Below are the code and all the weights of a small trained network. Each question names an input and a class and asks about switching units off, where a switched-off unit gives its printed mean instead of its output.

import numpy as np


def w(rows, s, z=0):
    codes = np.array(rows[::2]) - 128.0
    scale = np.full(codes.shape[1], s)
    scale[-1] = z or s
    return codes * scale


def f(y):
    return y / 2 * (1 + np.tanh(0.7978845608 * (y + 0.044715 * y**3)))


def log_softmax(a):
    a = a - a.max(-1, keepdims=True)
    return a - np.log(np.exp(a).sum(-1, keepdims=True))


def net(x, mask):
    res = np.array(x, float).reshape(1, 4) / 4 @ E
    y = f(res @ A[0][:, :-1].T + A[0][:, -1])
    res = res + np.where(mask, y, B[0][:, -1]) @ B[0][:, :-1]
    return log_softmax(res[-1] @ U[:, :-1].T + U[:, -1])


A, B = {}, {}
E = w([
[184,101,85,27,154,135,117,104],'x0',
[101,161,157,93,111,183,63,185],'x1',
[44,126,171,88,207,117,177,163],'x2',
[250,68,136,159,197,110,72,173],'x3',
],0.013)
A[0] = w([
[169,183,145,97,175,61,54,179,78],'neuron 0',
[114,153,178,113,203,127,139,122,154],'neuron 1',
[143,196,174,85,99,142,66,172,119],'neuron 2',
[160,103,91,70,106,138,143,145,120],'neuron 3',
[63,210,101,55,37,162,195,122,131],'neuron 4',
[67,125,146,123,81,98,165,148,252],'neuron 5',
[129,123,82,203,140,60,176,86,156],'neuron 6',
[189,77,171,137,158,156,104,128,175],'neuron 7',
[141,81,125,63,121,135,117,85,110],'neuron 8',
[137,70,98,122,123,56,203,93,172],'neuron 9',
[155,93,197,183,190,131,124,152,185],'neuron 10',
[106,194,99,102,178,80,132,177,85],'neuron 11',
[182,175,105,140,99,144,86,72,146],'neuron 12',
[161,141,95,129,180,123,120,137,64],'neuron 13',
[129,157,171,103,180,82,166,129,114],'neuron 14',
[108,100,191,91,67,158,63,159,127],'neuron 15',
[121,191,138,107,133,157,145,70,102],'neuron 16',
[113,76,101,50,146,130,87,100,128],'neuron 17',
[108,135,139,100,106,164,128,49,90],'neuron 18',
[108,121,150,102,113,177,103,170,93],'neuron 19',
[115,105,64,58,120,110,115,152,120],'neuron 20',
[171,90,105,129,139,135,106,157,96],'neuron 21',
[104,134,174,175,137,96,93,120,129],'neuron 22',
[178,209,65,180,66,148,88,89,174],'neuron 23',
[118,169,183,245,92,143,122,156,198],'neuron 24',
],0.012,0.003)
B[0] = w([
[150,197,119,145,114,141,125,57,176],'neuron 0',
[77,141,95,67,219,38,20,205,172],'neuron 1',
[133,63,214,143,106,131,124,62,181],'neuron 2',
[142,171,129,202,205,146,190,216,163],'neuron 3',
[126,168,139,216,84,121,74,131,252],'neuron 4',
[148,136,99,110,134,158,130,147,195],'neuron 5',
[151,68,222,117,101,155,89,119,176],'neuron 6',
[147,147,115,179,129,158,60,102,187],'neuron 7',
[120,125,179,152,109,145,225,195,166],'neuron 8',
[154,70,222,105,111,204,62,83,178],'neuron 9',
[133,233,103,168,56,159,83,118,182],'neuron 10',
[94,179,156,139,161,60,87,140,158],'neuron 11',
[17,87,183,138,223,18,99,215,177],'neuron 12',
[152,175,133,180,110,129,148,77,154],'neuron 13',
[112,78,140,88,229,37,50,138,163],'neuron 14',
[125,50,199,128,117,155,118,74,177],'neuron 15',
[140,198,58,168,71,157,104,92,163],'neuron 16',
[119,162,148,193,159,153,215,230,178],'neuron 17',
[137,119,121,200,120,119,87,68,164],'neuron 18',
[110,35,220,56,126,111,150,36,164],'neuron 19',
[140,133,104,157,125,216,209,184,166],'neuron 20',
[125,150,121,156,96,90,87,90,170],'neuron 21',
[222,125,76,180,118,161,253,174,151],'neuron 22',
[30,119,104,70,230,68,90,190,199],'neuron 23',
[186,121,146,154,177,134,200,213,199],'neuron 24',
],0.0066,0.02)
U = w([
[67,132,107,124,194,31,86,192,97],'0',
[159,162,155,190,144,168,252,225,105],'1',
[141,59,237,124,110,163,125,77,113],'2',
[125,209,69,214,105,137,87,95,109],'3',
[127,130,108,133,121,156,101,197,253],'4',
[145,119,6,89,110,112,185,96,52],'5',
[153,119,61,59,86,142,187,73,31],'6',
],0.012,0.006)

Each question gives the input, the list of numbers given to net, and the class t.
The units are the neurons (one row each of A and B). Each row of codes is followed by its name. A weight is (code - 128) times the scale printed after its matrix; where a second scale follows, it is the last column's (A, B and U).
mask holds one flag per neuron, in row order. A switched-off neuron (its flag False) gives its mean, the last column of its row in B, instead of its output. The means were averaged over made-up inputs and are rounded, as every weight is.
A unit's drop is (log p(t) with every unit on - log p(t) with that unit switched off) / (log p(t) with every unit on - log p(t) with every unit switched off).
unit that matters most: the unit with the biggest drop
top k neurons: the k neurons with the biggest drops, biggest first
drop when u is switched off: that unit's drop, to one decimal
input [4,-6,6,7], class 3: unit that matters most -> neuron 10
input [0,-1,1,-1], class 4: top 4 neurons -> (neuron 23; neuron 2; neuron 12; neuron 19)
input [5,6,2,3], class 2: top 3 neurons -> (neuron 2; neuron 19; neuron 24)
input [5,8,-7,-1], class 2: top 4 neurons -> (neuron 2; neuron 15; neuron 1; neuron 19)
input [7,-1,-2,8], class 3: top 3 neurons -> (neuron 7; neuron 21; neuron 0)
input [-5,4,6,8], class 3: top 2 neurons -> (neuron 10; neuron 0)
input [7,-5,-3,6], class 1: top 3 neurons -> (neuron 8; neuron 3; neuron 17)
input [-7,7,-8,-6], class 0: top 2 neurons -> (neuron 23; neuron 12)
input [5,-4,1,3], class 1: top 2 neurons -> (neuron 17; neuron 3)
input [5,0,-5,1], class 0: top 4 neurons -> (neuron 12; neuron 23; neuron 24; neuron 22)
input [2,0,-4,-4], class 0: top 3 neurons -> (neuron 23; neuron 12; neuron 10)
input [4,1,3,1], class 1: top 4 neurons -> (neuron 23; neuron 12; neuron 17; neuron 20)
input [-4,-7,0,1], class 2: top 2 neurons -> (neuron 6; neuron 9)
input [-8,-5,-6,-6], class 1: unit that matters most -> neuron 24
input [0,-6,7,-8], class 3: top 2 neurons -> (neuron 4; neuron 16)
input [0,1,1,-6], class 3: drop when neuron 14 is switched off -> 0.0
input [3,-1,-4,-3], class 0: drop when neuron 12 is switched off -> 0.2
input [-6,3,-1,-3], class 1: drop when neuron 24 is switched off -> 0.2
